Here is a tiny trained network, its code and every weight. The questions are about switching its units off for an input and a class, where a switched-off unit gives its printed mean instead of its output.

import numpy as np


def w(rows, s, z=0):
    codes = np.array(rows[::2]) - 128.0
    scale = np.full(codes.shape[1], s)
    scale[-1] = z or s
    return codes * scale


def norm(h):
    return h / np.sqrt((h * h).mean(-1, keepdims=True) + 1e-5)


def f(y):
    return y / 2 * (1 + np.tanh(0.7978845608 * (y + 0.044715 * y**3)))


def log_softmax(a):
    a = a - a.max(-1, keepdims=True)
    return a - np.log(np.exp(a).sum(-1, keepdims=True))


def net(x, mask):
    res = np.array(x, float).reshape(1, 5) / 4 @ E
    u = 0
    for l in range(2):
        y = f(norm(res) @ A[l][:, :-1].T + A[l][:, -1])
        res = res + np.where(mask[u : u + 11], y, B[l][:, -1]) @ B[l][:, :-1]
        u += 11
    return log_softmax(norm(res)[-1] @ U[:, :-1].T + U[:, -1])


A, B = {}, {}
E = w([
[138,121,116,118,121,128,129],'x0',
[44,121,82,160,28,213,98],'x1',
[124,131,133,133,130,127,127],'x2',
[155,178,16,253,149,180,216],'x3',
[134,9,113,248,192,162,8],'x4',
],0.0054)
A[0] = w([
[134,75,152,147,92,108,114,183],'L0N1',
[66,175,100,17,124,95,146,166],'L0N2',
[109,129,130,143,17,190,96,254],'L0N3',
[154,149,106,164,89,127,245,100],'L0N4',
[110,152,184,110,84,114,139,73],'L0N5',
[151,201,127,113,132,143,162,131],'L0N6',
[136,157,164,75,142,104,180,83],'L0N7',
[218,104,188,122,182,68,123,91],'L0N8',
[140,161,176,119,120,119,114,78],'L0N9',
[164,164,55,207,169,152,133,29],'L0N10',
[229,141,118,183,202,127,195,137],'L0N11',
],0.011,0.0041)
B[0] = w([
[123,134,150,197,148,72,83,166],'L0N1',
[115,104,83,127,183,167,195,233],'L0N2',
[60,111,168,131,127,188,124,255],'L0N3',
[178,205,170,179,86,112,40,221],'L0N4',
[105,140,103,107,162,176,194,156],'L0N5',
[150,84,183,92,76,97,92,188],'L0N6',
[101,105,58,159,123,66,132,193],'L0N7',
[227,149,130,225,153,211,111,220],'L0N8',
[119,150,92,122,191,115,142,135],'L0N9',
[100,79,87,173,192,154,225,220],'L0N10',
[89,137,115,1,92,67,137,255],'L0N11',
],0.009,0.0078)
A[1] = w([
[149,46,84,109,194,74,148,53],'L1N1',
[49,135,98,167,70,234,195,186],'L1N2',
[123,177,179,39,141,181,118,75],'L1N3',
[92,71,114,119,136,177,165,3],'L1N4',
[135,145,153,143,65,190,103,78],'L1N5',
[91,142,139,49,146,155,127,44],'L1N6',
[234,181,126,122,130,118,140,70],'L1N7',
[146,127,211,150,147,155,9,84],'L1N8',
[10,67,150,112,28,191,36,52],'L1N9',
[143,99,95,93,175,183,217,151],'L1N10',
[179,156,172,213,71,188,113,107],'L1N11',
],0.011,0.0047)
B[1] = w([
[175,252,141,135,154,146,112,165],'L1N1',
[149,103,148,90,98,149,122,247],'L1N2',
[148,114,127,184,127,163,158,132],'L1N3',
[129,78,150,133,99,151,157,156],'L1N4',
[147,192,132,145,122,129,150,149],'L1N5',
[148,53,114,147,140,155,105,131],'L1N6',
[77,83,129,123,126,123,134,166],'L1N7',
[118,114,150,93,85,120,87,172],'L1N8',
[117,159,86,155,166,60,139,205],'L1N9',
[128,137,120,209,164,108,92,202],'L1N10',
[172,138,143,71,146,172,148,171],'L1N11',
],0.014,0.013)
U = w([
[189,191,85,194,224,94,152,252],'0',
[81,24,115,188,126,236,183,185],'1',
[231,103,189,85,137,166,28,63],'2',
[40,86,151,129,108,40,49,30],'3',
[150,166,107,43,77,4,175,104],'4',
[175,190,168,56,39,206,181,73],'5',
],0.018,0.0034)

Each question gives the input, the list of numbers given to net, and the class t.
The units are the neurons (one row each of A and B). Each row of codes is followed by its name. A weight is (code - 128) times the scale printed after its matrix; where a second scale follows, it is the last column's (A, B and U).
mask holds one flag per neuron, layer by layer. A switched-off neuron (its flag False) gives its mean, the last column of its row in B, instead of its output. The means were averaged over made-up inputs and are rounded, as every weight is.
A unit's drop is (log p(t) with every unit on - log p(t) with that unit switched off) / (log p(t) with every unit on - log p(t) with every unit switched off).
The circuit of an input: a set's keep is (log p(t) with only the set's units on - log p(t) with every unit switched off) / (log p(t) with every unit on - log p(t) with every unit switched off). Starting from the 12 units with the biggest drops (on a tie, the unit counted first), units are removed one at a time, each time the one whose removal leaves the highest keep (on an exact tie, the one counted first), for as long as the keep stays at least 0.8.
circuit, biggest first: the units of the circuit, biggest drop first
most important unit: the unit with the biggest drop
k most important neurons of layer l: the k neurons of layer l with the biggest drops, biggest first
drop of u: that unit's drop, to one decimal
input [-6,-4,3,-4,0], class 0: circuit, biggest first -> [L1N2]
input [-8,2,1,1,0], class 5: circuit, biggest first -> [L0N2 L1N10]
input [-4,-5,2,0,5], class 2: 2 most important neurons of layer 0 -> [L0N8 L0N2]
input [-2,1,-3,2,-2], class 5: circuit, biggest first -> [L0N4 L1N10]
input [8,0,6,-3,-7], class 0: 2 most important neurons of layer 1 -> [L1N10 L1N1]
input [-8,7,-7,0,6], class 3: 2 most important neurons of layer 0 -> [L0N8 L0N2]
input [-6,5,-4,0,-7], class 1: 2 most important neurons of layer 0 -> [L0N2 L0N8]
input [5,4,1,0,-2], class 1: 3 most important neurons of layer 0 -> [L0N2 L0N8 L0N3]
input [4,7,0,8,-1], class 5: 2 most important neurons of layer 0 -> [L0N4 L0N2]
input [-5,5,-3,0,7], class 3: 2 most important neurons of layer 1 -> [L1N9 L1N8]
input [-1,7,5,-1,2], class 3: 2 most important neurons of layer 0 -> [L0N3 L0N8]
input [6,1,-4,-7,-2], class 1: 2 most important neurons of layer 1 -> [L1N9 L1N4]
input [8,6,-8,7,0], class 5: 2 most important neurons of layer 1 -> [L1N2 L1N11]
input [0,-6,-2,3,-2], class 4: most important unit -> L0N11
input [-4,-8,-7,5,0], class 4: 3 most important neurons of layer 0 -> [L0N11 L0N2 L0N4]
input [8,5,1,0,1], class 3: 4 most important neurons of layer 0 -> [L0N8 L0N3 L0N2 L0N10]
input [-6,1,7,8,2], class 1: drop of L1N2 -> 0.3
input [3,2,8,3,-3], class 5: drop of L1N11 -> 0.1
input [-7,-1,5,4,-2], class 4: drop of L0N11 -> 0.2
input [2,2,3,-4,4], class 3: drop of L1N8 -> 0.2
input [3,8,-2,-3,7], class 3: most important unit -> L1N9
input [2,5,-4,-3,1], class 3: 2 most important neurons of layer 0 -> [L0N10 L0N3]
input [3,3,-2,-2,8], class 3: 2 most important neurons of layer 1 -> [L1N8 L1N9]
